Below is a small trained network, with its code and all its weights. Each question gives an input and a class and asks what happens when units are switched off, that is, made to give their printed mean instead of their output.

import numpy as np


def w(rows, s, z=0):
    codes = np.array(rows[::2]) - 128.0
    scale = np.full(codes.shape[1], s)
    scale[-1] = z or s
    return codes * scale


def norm(h):
    return h / np.sqrt((h * h).mean(-1, keepdims=True) + 1e-5)


def f(y):
    return y / 2 * (1 + np.tanh(0.7978845608 * (y + 0.044715 * y**3)))


def log_softmax(a):
    a = a - a.max(-1, keepdims=True)
    return a - np.log(np.exp(a).sum(-1, keepdims=True))


def net(x, mask):
    res = np.array(x, float).reshape(1, 5) / 4 @ E
    u = 0
    for l in range(4):
        y = f(norm(res) @ A[l][:, :-1].T + A[l][:, -1])
        res = res + np.where(mask[u : u + 7], y, B[l][:, -1]) @ B[l][:, :-1]
        u += 7
    return log_softmax(norm(res)[-1] @ U[:, :-1].T + U[:, -1])


A, B = {}, {}
E = w([
[159,222,178,126,76,147,71,221,63],'x0',
[47,203,88,21,122,199,220,132,26],'x1',
[176,173,168,175,176,77,117,113,132],'x2',
[195,150,192,166,3,18,177,80,73],'x3',
[148,174,143,159,170,163,104,22,122],'x4',
],0.0044)
A[0] = w([
[137,101,123,131,60,96,126,181,126,37],'0.n0',
[141,107,152,134,2,93,146,119,118,24],'0.n1',
[133,220,145,127,107,159,73,185,96,20],'0.n2',
[122,161,135,120,82,115,189,48,91,2],'0.n3',
[153,224,151,147,142,66,136,83,91,52],'0.n4',
[125,179,138,131,109,107,193,62,87,9],'0.n5',
[128,111,143,130,100,92,150,228,125,27],'0.n6',
],0.015,0.0049)
B[0] = w([
[86,53,127,127,58,86,107,147,111,191],'0.n0',
[82,70,143,204,81,37,125,159,6,255],'0.n1',
[147,131,198,146,238,181,69,200,81,245],'0.n2',
[231,128,10,87,188,104,162,77,67,219],'0.n3',
[104,220,125,153,62,102,144,109,174,244],'0.n4',
[231,157,53,91,202,114,164,128,116,218],'0.n5',
[145,129,35,79,83,147,114,140,244,192],'0.n6',
],0.015,0.0074)
A[1] = w([
[153,126,226,107,94,176,150,105,132,1],'1.n0',
[186,100,254,55,73,174,187,114,137,42],'1.n1',
[160,47,183,165,163,103,95,14,188,144],'1.n2',
[76,144,119,101,107,211,170,83,91,98],'1.n3',
[108,113,147,76,130,193,201,113,101,21],'1.n4',
[90,137,124,89,117,179,183,111,87,52],'1.n5',
[126,135,206,64,92,120,176,133,138,51],'1.n6',
],0.015,0.0031)
B[1] = w([
[139,88,95,118,68,114,131,159,130,123],'1.n0',
[114,92,166,140,112,64,161,183,106,117],'1.n1',
[88,81,144,179,254,53,183,126,177,254],'1.n2',
[73,174,67,114,66,138,164,139,76,171],'1.n3',
[48,163,151,127,79,138,163,110,97,166],'1.n4',
[97,153,120,117,119,161,128,101,91,160],'1.n5',
[151,194,89,137,154,117,151,175,110,115],'1.n6',
],0.01,0.0066)
A[2] = w([
[179,156,175,101,143,143,136,106,125,51],'2.n0',
[155,86,186,76,81,176,161,92,163,35],'2.n1',
[156,76,226,92,98,172,115,119,110,98],'2.n2',
[176,51,225,81,99,173,111,5,132,63],'2.n3',
[133,101,214,105,126,168,141,79,122,58],'2.n4',
[234,95,159,75,105,150,145,98,107,3],'2.n5',
[204,112,176,74,130,154,155,64,128,60],'2.n6',
],0.018,0.0029)
B[2] = w([
[75,95,82,178,28,67,65,206,148,253],'2.n0',
[152,179,85,143,145,111,47,190,145,109],'2.n1',
[107,219,100,126,174,148,131,151,73,198],'2.n2',
[170,99,106,185,119,136,2,59,162,99],'2.n3',
[108,126,72,96,93,166,123,151,166,116],'2.n4',
[204,135,132,97,119,105,133,97,111,253],'2.n5',
[129,135,60,135,81,75,154,216,110,195],'2.n6',
],0.0084,0.0021)
A[3] = w([
[153,97,208,81,86,191,184,2,127,41],'3.n0',
[131,254,253,156,35,145,172,22,203,39],'3.n1',
[223,114,167,117,91,81,190,29,107,33],'3.n2',
[186,111,253,98,111,144,165,122,64,67],'3.n3',
[179,246,135,207,163,65,157,79,42,115],'3.n4',
[158,209,174,139,42,166,120,32,197,29],'3.n5',
[181,104,183,82,153,166,132,62,107,4],'3.n6',
],0.0096,0.0025)
B[3] = w([
[101,139,82,140,125,122,117,183,109,125],'3.n0',
[140,177,194,142,80,146,127,86,183,155],'3.n1',
[159,231,84,185,215,137,55,254,119,166],'3.n2',
[130,120,20,118,95,79,86,215,227,122],'3.n3',
[171,88,148,69,114,184,151,53,177,254],'3.n4',
[153,129,178,185,148,93,96,134,165,135],'3.n5',
[147,169,55,195,120,80,77,208,166,116],'3.n6',
],0.013,0.0087)
U = w([
[128,160,191,123,200,217,58,203,105,150],'0',
[110,52,136,180,34,42,104,162,50,130],'1',
[34,171,97,85,88,193,184,88,82,116],'2',
[77,70,150,160,219,93,180,91,187,186],'3',
[112,79,70,73,74,157,94,162,229,6],'4',
[164,192,208,172,87,126,126,62,189,95],'5',
[247,165,47,94,166,113,176,71,68,192],'6',
],0.012,0.0019)

Each question gives the input, the list of numbers given to net, and the class t.
The units are the neurons (one row each of A and B). Each row of codes is followed by its name. A weight is (code - 128) times the scale printed after its matrix; where a second scale follows, it is the last column's (A, B and U).
mask holds one flag per neuron, layer by layer. A switched-off neuron (its flag False) gives its mean, the last column of its row in B, instead of its output. The means were averaged over made-up inputs and are rounded, as every weight is.
A unit's drop is (log p(t) with every unit on - log p(t) with that unit switched off) / (log p(t) with every unit on - log p(t) with every unit switched off).
The circuit of an input: a set's keep is (log p(t) with only the set's units on - log p(t) with every unit switched off) / (log p(t) with every unit on - log p(t) with every unit switched off). Starting from the 12 units with the biggest drops (on a tie, the unit counted first), units are removed one at a time, each time the one whose removal leaves the highest keep (on an exact tie, the one counted first), for as long as the keep stays at least 0.8.
units of the circuit, in order: the units of the circuit, biggest drop first
most important unit: the unit with the biggest drop
top k neurons: the k neurons with the biggest drops, biggest first
top k neurons in layer l: the k neurons of layer l with the biggest drops, biggest first
drop of u: that unit's drop, to one decimal
input [-1,-3,-8,3,-3], class 1: most important unit : 0.n1
input [5,-1,-4,-1,-5], class 4: top 2 neurons : 0.n6, 0.n0
input [-2,-8,3,0,-6], class 3: units of the circuit, in order : 0.n1, 0.n5
input [5,-7,6,7,1], class 5: top 2 neurons : 0.n4, 3.n1
input [-4,-1,-8,-5,4], class 2: top 3 neurons in layer 0 : 0.n2, 0.n1, 0.n0
input [-2,-3,5,-4,-4], class 3: top 2 neurons : 0.n4, 0.n2
input [1,4,4,3,-6], class 1: top 3 neurons : 0.n1, 0.n0, 3.n4
input [-6,-1,2,0,-6], class 3: top 2 neurons in layer 0 : 0.n1, 0.n4
input [1,2,-3,-4,0], class 2: top 3 neurons in layer 0 : 0.n1, 0.n2, 0.n5
input [6,-8,3,-4,4], class 0: top 2 neurons : 0.n2, 0.n3
input [7,1,-8,-3,-8], class 4: top 3 neurons in layer 0 : 0.n6, 0.n0, 0.n1
input [-4,-1,-6,0,2], class 3: top 2 neurons : 1.n2, 0.n4
input [-7,-2,-7,-4,-3], class 3: top 2 neurons : 0.n4, 1.n2
input [0,-2,-7,-8,8], class 2: most important unit : 0.n2
input [-3,-6,1,-2,-8], class 4: top 2 neurons : 0.n6, 0.n1
input [8,-6,-1,-8,-8], class 4: top 2 neurons in layer 0 : 0.n6, 0.n0
input [5,3,8,1,-8], class 0: top 2 neurons : 0.n2, 3.n4
input [-8,1,-6,-4,3], class 2: top 3 neurons in layer 1 : 1.n3, 1.n4, 1.n5
input [3,-5,4,-1,-5], class 4: drop of 0.n6 : 0.7
input [8,1,-5,1,2], class 0: most important unit : 0.n2
